Below is a small trained network, with its code and all its weights. Each question gives an input and a class and asks what happens when units are switched off, that is, made to give their printed mean instead of their output.

import numpy as np


def w(rows, s, z=0):
    codes = np.array(rows[::2]) - 128.0
    scale = np.full(codes.shape[1], s)
    scale[-1] = z or s
    return codes * scale


def f(y):
    return np.maximum(y, 0)


def log_softmax(a):
    a = a - a.max(-1, keepdims=True)
    return a - np.log(np.exp(a).sum(-1, keepdims=True))


def net(x, mask):
    res = np.array(x, float).reshape(1, 6) / 4 @ E
    y = f(res @ A[0][:, :-1].T + A[0][:, -1])
    res = res + np.where(mask, y, B[0][:, -1]) @ B[0][:, :-1]
    return log_softmax(res[-1] @ U[:, :-1].T + U[:, -1])


A, B = {}, {}
E = w([
[59,120,95,186,207,168],'x0',
[87,115,126,110,140,55],'x1',
[145,44,147,155,184,86],'x2',
[184,67,27,94,151,149],'x3',
[174,247,66,97,188,68],'x4',
[67,76,188,38,95,79],'x5',
],0.011)
A[0] = w([
[95,110,114,194,136,198,158],'neuron 1',
[195,107,61,187,226,158,128],'neuron 2',
[198,116,176,147,80,196,222],'neuron 3',
[42,77,151,169,145,180,252],'neuron 4',
[111,143,91,9,119,106,118],'neuron 5',
[129,210,118,251,151,93,158],'neuron 6',
],0.012,0.0032)
B[0] = w([
[178,143,81,91,103,174,203],'neuron 1',
[85,116,125,159,245,223,251],'neuron 2',
[28,124,112,188,98,145,208],'neuron 3',
[172,113,250,51,108,195,231],'neuron 4',
[108,119,62,24,4,102,222],'neuron 5',
[132,214,184,130,155,143,246],'neuron 6',
],0.011,0.013)
U = w([
[205,71,137,75,108,213,3],'0',
[139,254,128,136,182,114,159],'1',
[139,94,1,30,56,121,224],'2',
[82,17,227,78,113,6,187],'3',
[138,64,67,151,226,184,181],'4',
[35,127,106,200,67,154,47],'5',
],0.0097,0.0035)

Each question gives the input, the list of numbers given to net, and the class t.
The units are the neurons (one row each of A and B). Each row of codes is followed by its name. A weight is (code - 128) times the scale printed after its matrix; where a second scale follows, it is the last column's (A, B and U).
mask holds one flag per neuron, in row order. A switched-off neuron (its flag False) gives its mean, the last column of its row in B, instead of its output. The means were averaged over made-up inputs and are rounded, as every weight is.
A unit's drop is (log p(t) with every unit on - log p(t) with that unit switched off) / (log p(t) with every unit on - log p(t) with every unit switched off).
The circuit of an input: a set's keep is (log p(t) with only the set's units on - log p(t) with every unit switched off) / (log p(t) with every unit on - log p(t) with every unit switched off). Starting from all 6 units, units are removed one at a time, each time the one whose removal leaves the highest keep (on an exact tie, the one counted first), for as long as the keep stays at least 0.8.
circuit, biggest first: the units of the circuit, biggest drop first
unit that matters most: the unit with the biggest drop
top k neurons: the k neurons with the biggest drops, biggest first
drop when u is switched off: that unit's drop, to one decimal
input [5,-6,4,1,7,8], class 2: unit that matters most -> neuron 5
input [3,-2,3,-6,0,1], class 0: top 3 neurons -> (neuron 4; neuron 3; neuron 1)
input [-6,-8,8,-1,3,3], class 3: top 3 neurons -> (neuron 2; neuron 1; neuron 5)
input [-8,2,3,-3,-2,-1], class 3: top 3 neurons -> (neuron 2; neuron 1; neuron 6)
input [6,-6,-6,-5,-7,-7], class 0: top 2 neurons -> (neuron 4; neuron 1)
input [-2,-1,-4,0,-8,5], class 3: top 3 neurons -> (neuron 2; neuron 3; neuron 4)
input [6,4,-4,-5,-3,-6], class 1: top 2 neurons -> (neuron 6; neuron 5)
input [0,-1,1,2,4,2], class 2: circuit, biggest first -> (neuron 6; neuron 5)
input [-3,-8,-4,4,0,-4], class 4: top 2 neurons -> (neuron 2; neuron 5)
input [-5,1,6,4,-2,1], class 3: top 3 neurons -> (neuron 1; neuron 2; neuron 5)
input [2,-2,3,8,0,4], class 4: top 3 neurons -> (neuron 2; neuron 4; neuron 1)
input [1,-5,-2,2,-2,7], class 2: top 3 neurons -> (neuron 2; neuron 6; neuron 5)
input [-8,-1,-3,-8,6,6], class 2: drop when neuron 5 is switched off -> 0.3
input [7,2,1,1,7,6], class 2: circuit, biggest first -> (neuron 5)
input [-3,-7,-6,-4,-4,-6], class 5: drop when neuron 3 is switched off -> 1.6
input [6,5,-4,0,-7,-7], class 0: drop when neuron 4 is switched off -> 0.7
input [-6,-5,-4,2,-6,2], class 5: drop when neuron 5 is switched off -> 0.0
